[[  9.4 -63.2  -1.8]
 [-28.2  23.1 -26.0]]
->
[[-63.2  -1.8]
 [ 23.1 -26.0]]

[[ -6.9 -43.5 -23.5  23.0]
 [ 67.3  -5.8  72.8   0.1]
 [  1.0  -2.0   1.4  -0.9]]
->
[[-43.5 -23.5]
 [ -5.8  72.8]]

[[  3.0 -18.8   8.3  31.5]
 [-24.7  49.3 -62.4  37.0]
 [ 47.5 -35.3 -11.6  -6.7]]
->
[[-18.8   8.3]
 [ 49.3 -62.4]]

[[ 30.1 -24.4  55.3   5.7]
 [  7.3 -28.6  -1.3  -6.6]]
->
[[-24.4  55.3]
 [-28.6  -1.3]]

[[ 72.9  -1.9 -69.2]
 [ 12.3   0.6 -19.4]]
->
[[ -1.9 -69.2]
 [  0.6 -19.4]]

[[-16.0  31.2 -49.5  66.5]
 [-16.0   2.1  31.5  29.3]]
->
[[ 31.2 -49.5]
 [  2.1  31.5]]

[[ 39.1 -62.2  60.0  38.1]
 [ 55.9  -0.3  -9.2  19.2]
 [-35.3  24.7  48.3  52.6]
 [-13.7 -39.8 -20.4 -44.0]
 [-13.2 -35.5  39.5 -29.4]]
->
[[-62.2  60.0]
 [ -0.3  -9.2]]
---
[[ 33.5   5.6   0.8  15.5  27.2  46.2  36.2]
 [  9.0 -38.7 -42.1  27.6 -18.2  56.2  47.8]]
->
[[ 36.2  47.8]
 [ 46.2  56.2]
 [ 27.2 -18.2]
 [ 15.5  27.6]
 [  0.8 -42.1]
 [  5.6 -38.7]
 [ 33.5   9.0]]

[[ 25.3 -48.9  67.8  -1.8]
 [  4.9 -18.5  -7.9   1.2]
 [ 44.6 -26.7  19.0  -4.5]
 [-30.3 -25.3  31.5   0.7]
 [-20.6  -4.6 -14.1 -19.7]
 [ 45.7  35.5  13.1  -3.1]
 [-30.3  29.5  35.1  -7.0]]
->
[[ -1.8   1.2  -4.5   0.7 -19.7  -3.1  -7.0]
 [ 67.8  -7.9  19.0  31.5 -14.1  13.1  35.1]
 [-48.9 -18.5 -26.7 -25.3  -4.6  35.5  29.5]
 [ 25.3   4.9  44.6 -30.3 -20.6  45.7 -30.3]]

[[-64.6 -29.7  48.3   7.7   2.0 -39.0 -41.6]
 [-75.1 -29.7  57.2 -33.7  40.4 -30.1 -11.7]
 [-73.5 -29.7  45.2   1.0  -6.2 -29.3 -38.1]
 [-70.7 -29.7  63.1 -28.9  42.6 -30.8 -11.1]
 [-71.0 -29.7  63.2 -28.8  42.6 -31.0 -11.4]
 [-64.4 -29.7  47.8   7.2   0.8 -38.6 -41.4]
 [-73.4 -29.7  44.9   1.0  -6.6 -29.2 -38.1]
 [-75.2 -29.7  57.3 -33.7  40.8 -30.3 -11.8]
 [-75.3 -29.7  57.4 -33.7  40.2 -30.1 -11.8]
 [-64.7 -29.7  48.2   7.5   1.8 -38.9 -41.5]]
->
[[-41.6 -11.7 -38.1 -11.1 -11.4 -41.4 -38.1 -11.8 -11.8 -41.5]
 [-39.0 -30.1 -29.3 -30.8 -31.0 -38.6 -29.2 -30.3 -30.1 -38.9]
 [  2.0  40.4  -6.2  42.6  42.6   0.8  -6.6  40.8  40.2   1.8]
 [  7.7 -33.7   1.0 -28.9 -28.8   7.2   1.0 -33.7 -33.7   7.5]
 [ 48.3  57.2  45.2  63.1  63.2  47.8  44.9  57.3  57.4  48.2]
 [-29.7 -29.7 -29.7 -29.7 -29.7 -29.7 -29.7 -29.7 -29.7 -29.7]
 [-64.6 -75.1 -73.5 -70.7 -71.0 -64.4 -73.4 -75.2 -75.3 -64.7]]

[[-24.2  26.1 -20.5  36.3  52.3]
 [  1.0   1.8   1.1  -1.5  -0.9]
 [-29.2   2.1   1.0 -11.5  14.9]
 [ 25.0 -18.4 -35.3  -2.4  12.7]
 [-19.9 -16.3  44.9  56.4 -37.2]
 [ 46.7  -2.2   0.8   3.3  -6.7]
 [  2.1  16.5   9.2  -1.9 -28.4]
 [ 21.9  16.9  14.5  16.4 -14.4]
 [-42.5  -8.5  22.6 -31.8  39.6]
 [  1.2  -0.4  -1.7   1.0   0.4]
 [ -3.8   0.8  10.5  -0.5   0.2]
 [ -0.2   0.8   1.4   0.9   1.3]]
->
[[ 52.3  -0.9  14.9  12.7 -37.2  -6.7 -28.4 -14.4  39.6   0.4   0.2   1.3]
 [ 36.3  -1.5 -11.5  -2.4  56.4   3.3  -1.9  16.4 -31.8   1.0  -0.5   0.9]
 [-20.5   1.1   1.0 -35.3  44.9   0.8   9.2  14.5  22.6  -1.7  10.5   1.4]
 [ 26.1   1.8   2.1 -18.4 -16.3  -2.2  16.5  16.9  -8.5  -0.4   0.8   0.8]
 [-24.2   1.0 -29.2  25.0 -19.9  46.7   2.1  21.9 -42.5   1.2  -3.8  -0.2]]

[[ 34.4   6.7   0.3 -28.0  25.9 -14.1 -17.2  -3.9   6.7  12.6  31.9]
 [-33.2  40.9 -17.0  -4.0 -10.8 -25.5 -19.5  26.2  21.2  35.1 -38.7]
 [  0.0 -19.5  25.5   0.4  32.0  -3.9 -26.7 -23.9   7.4  43.5  -5.4]
 [-19.7  -3.6 -14.2  -7.8 -10.4  24.1 -17.2 -12.9  23.6   7.1 -23.3]
 [ -3.4 -39.9 -10.4  15.5 -13.3  27.1  -3.2  25.5 -18.1  -3.9  10.0]
 [ 26.7 -27.2  38.8  -8.0  55.0 -28.3   4.1 -48.1   3.2  31.3  19.0]
 [-14.2 -11.6 -30.7 -15.2  10.9  17.7  40.8  10.2  -6.2  -8.2  -4.2]
 [ -9.1 -29.9 -15.5  11.6 -18.5  10.6  31.9   6.4 -11.5 -27.9   0.3]]
->
[[ 31.9 -38.7  -5.4 -23.3  10.0  19.0  -4.2   0.3]
 [ 12.6  35.1  43.5   7.1  -3.9  31.3  -8.2 -27.9]
 [  6.7  21.2   7.4  23.6 -18.1   3.2  -6.2 -11.5]
 [ -3.9  26.2 -23.9 -12.9  25.5 -48.1  10.2   6.4]
 [-17.2 -19.5 -26.7 -17.2  -3.2   4.1  40.8  31.9]
 [-14.1 -25.5  -3.9  24.1  27.1 -28.3  17.7  10.6]
 [ 25.9 -10.8  32.0 -10.4 -13.3  55.0  10.9 -18.5]
 [-28.0  -4.0   0.4  -7.8  15.5  -8.0 -15.2  11.6]
 [  0.3 -17.0  25.5 -14.2 -10.4  38.8 -30.7 -15.5]
 [  6.7  40.9 -19.5  -3.6 -39.9 -27.2 -11.6 -29.9]
 [ 34.4 -33.2   0.0 -19.7  -3.4  26.7 -14.2  -9.1]]

[[ 25.4   2.6 -54.1  54.1   0.4 -11.1 -48.4  35.1  10.1]
 [ 16.4  -0.3 -12.0  22.8  30.4  17.7 -38.3  46.2 -16.2]
 [ -2.7   9.9 -33.2  -1.1 -15.6   8.3  -4.6   1.2   7.7]]
->
[[ 10.1 -16.2   7.7]
 [ 35.1  46.2   1.2]
 [-48.4 -38.3  -4.6]
 [-11.1  17.7   8.3]
 [  0.4  30.4 -15.6]
 [ 54.1  22.8  -1.1]
 [-54.1 -12.0 -33.2]
 [  2.6  -0.3   9.9]
 [ 25.4  16.4  -2.7]]

[[  7.2   2.1  73.4  24.2  -0.8  -8.8  -0.1]
 [  7.5   2.6  -9.9  54.7   1.0 -12.7   0.7]
 [  2.0   0.5  40.9 -32.7   1.1  -2.9   0.7]]
->
[[ -0.1   0.7   0.7]
 [ -8.8 -12.7  -2.9]
 [ -0.8   1.0   1.1]
 [ 24.2  54.7 -32.7]
 [ 73.4  -9.9  40.9]
 [  2.1   2.6   0.5]
 [  7.2   7.5   2.0]]

[[  8.5  43.4 -41.3   6.8 -38.6   8.4]
 [ -7.9 -29.5  61.4 -39.1  24.3  23.7]
 [-29.2  39.3 -41.4 -57.8  35.7 -13.1]
 [-15.3  40.5 -35.1 -57.9 -12.5  14.0]
 [ 57.4  11.4  21.7  43.8 -38.6  -5.4]
 [-54.0 -29.7  36.0  41.4  -2.6  33.7]
 [ 57.0  27.8  -7.4  58.0  40.4 -13.4]]
->
[[  8.4  23.7 -13.1  14.0  -5.4  33.7 -13.4]
 [-38.6  24.3  35.7 -12.5 -38.6  -2.6  40.4]
 [  6.8 -39.1 -57.8 -57.9  43.8  41.4  58.0]
 [-41.3  61.4 -41.4 -35.1  21.7  36.0  -7.4]
 [ 43.4 -29.5  39.3  40.5  11.4 -29.7  27.8]
 [  8.5  -7.9 -29.2 -15.3  57.4 -54.0  57.0]]
